[ 3.30 -7.39 -6.58  3.41  3.97]  R
[ 8.41 -2.49  1.57 -4.91  0.27]  Z
[ 3.41  3.97 -6.58 -7.39  3.29]  C
perm: [ 3.97  3.41 -6.58 -7.39  3.30]	R
perm: [-4.91  0.27 -2.49  8.41  1.57]	Z
perm: [ 3.29 -7.39 -6.58  3.97  3.41]	C
perm: [ 3.29  3.41  3.97 -6.58 -7.39]	C

[-3.08  2.31 -1.75 -1.51 -0.04  2.58 -2.82 -2.24  0.68  2.09 -0.62  3.24
  0.97  2.27  6.14 -0.06 -0.39 -3.37  0.93 -0.42 -0.61 -0.63 -0.48 -0.56
 -0.77  0.30 -3.62  0.54  3.73  1.95  2.17  1.00  1.04 -1.22 -2.38  3.06
  3.91  4.48 -3.44 -2.27 -3.63 -2.67  0.95 -3.67 -1.56  0.04 -3.88 -4.64
  3.12 -0.29  3.41 -1.94  2.30  0.52  5.02 -4.06 -3.03]  L
[-0.96 -3.42 -2.84  5.76 -0.76 -2.37 -2.09 -2.10 -1.62  0.07  0.60 -1.98
 -1.40 -1.89  0.62 -0.01  0.15 -1.85  0.50  0.71 -1.69 -2.45 -0.37  2.98
  1.90 -5.02  1.74 -4.03 -2.84 -0.89 -0.44 -5.14 -7.51  4.46  1.46  0.60
  0.44 -1.08 -1.14  0.05  2.41 -1.51  0.32  0.14  0.55  2.46 -2.09 -0.04
  1.27 -0.32  0.77  1.98 -3.09  1.41 -2.38  1.56 -4.01]  M
[-0.11 -1.20  0.55  1.54  0.83  0.49 -1.43 -2.67  2.42  2.20  3.16  6.36
 -4.28 -3.00 -0.40 -1.39 -0.68 -2.27  0.46  2.41  0.52 -0.85 -3.55 -1.38
 -0.08 -2.86 -2.32 -2.40  1.93  1.68 -0.02  0.98 -3.88 -1.96  1.63 -0.27
  1.56  2.02 -0.25 -2.34 -2.77 -3.91 -1.97  2.12 -0.89  1.34  0.76 -2.03
 -1.06 -1.69  0.68  0.08 -3.19  2.37  0.38  0.71  0.13]  W
[ 2.42 -0.02 -2.40 -0.08 -2.32 -2.67  1.68 -3.00  1.34  2.37 -2.03  0.08
  0.52 -1.70  2.20 -0.68 -0.25 -1.96  0.13 -1.39  0.98  0.83  3.16  0.68
  0.49 -4.28  1.93  0.38  1.56 -1.43  2.12 -1.06  6.36 -2.34 -1.38 -1.20
  1.63  2.41 -3.88  0.46 -0.11 -0.40  0.55  1.54 -1.97 -3.55 -2.27  2.02
 -3.91 -2.86  0.76 -0.89 -3.19 -0.27  0.71 -2.77 -0.85]  T
[-2.34 -1.43  6.36 -3.88 -0.08 -0.68 -1.97 -0.85  1.34  1.63  0.08  3.16
 -4.27 -2.40 -3.19  2.37  2.41 -2.27 -1.38 -2.77  2.42 -0.25 -2.86 -2.03
  2.12  0.13 -0.89 -0.11  0.83 -3.55  2.20 -1.20 -3.91  0.49  2.02 -1.06
  0.52  0.38  0.55  0.46 -1.69  0.98  1.56  0.76 -0.27  1.54 -1.96  0.71
 -2.67 -1.39  0.68 -0.40 -3.00 -0.02  1.93  1.68 -2.32]  E
perm: [ 0.83  0.49 -1.43 -2.67  2.42  2.20  3.16  6.36 -4.28 -3.00 -0.40 -1.39
 -0.68 -2.27  0.46  2.41  0.52 -0.85 -3.55 -1.38 -0.08 -2.86 -2.32 -2.40
  1.93  1.68 -0.02  0.98 -3.88 -1.96  1.63 -0.27  1.56  2.02 -0.25 -2.34
 -2.77 -3.91 -1.97  2.12 -0.89  1.34  0.76 -2.03 -1.06 -1.69  0.68  0.08
 -3.19  2.37  0.38  0.71  0.13 -0.11 -1.20  0.55  1.54]	W
perm: [-0.85  2.42 -0.02 -2.40 -0.08 -2.32 -2.67  1.68 -3.00  1.34  2.37 -2.03
  0.08  0.52 -1.70  2.20 -0.68 -0.25 -1.96  0.13 -1.39  0.98  0.83  3.16
  0.68  0.49 -4.28  1.93  0.38  1.56 -1.43  2.12 -1.06  6.36 -2.34 -1.38
 -1.20  1.63  2.41 -3.88  0.46 -0.11 -0.40  0.55  1.54 -1.97 -3.55 -2.27
  2.02 -3.91 -2.86  0.76 -0.89 -3.19 -0.27  0.71 -2.77]	T
perm: [-4.28 -3.91 -3.88 -3.55 -3.19 -3.00 -2.86 -2.77 -2.67 -2.40 -2.34 -2.32
 -2.27 -2.03 -1.97 -1.96 -1.70 -1.43 -1.39 -1.38 -1.20 -1.06 -0.89 -0.85
 -0.68 -0.40 -0.27 -0.25 -0.11 -0.08 -0.02  0.08  0.13  0.38  0.46  0.49
  0.52  0.55  0.68  0.71  0.76  0.83  0.98  1.34  1.54  1.56  1.63  1.68
  1.93  2.02  2.12  2.20  2.37  2.41  2.42  3.16  6.36]	T
perm: [-1.39 -2.32 -0.40 -2.77 -2.27 -0.68 -0.08 -3.55  2.12 -2.03  6.36  1.34
  0.68  1.93 -3.91  0.08 -0.11  1.68 -3.00 -1.06  2.41 -2.34 -3.88  0.52
  3.16  0.13  0.76  0.55 -1.96 -1.69  0.49  2.42  0.71 -0.85  1.63  0.38
 -2.86 -2.67 -4.28 -3.19 -1.38 -1.20 -0.02 -0.25  0.83  2.37  2.20 -1.97
  1.56  0.46  0.98 -1.43 -0.89 -2.40  2.02  1.54 -0.27]	W

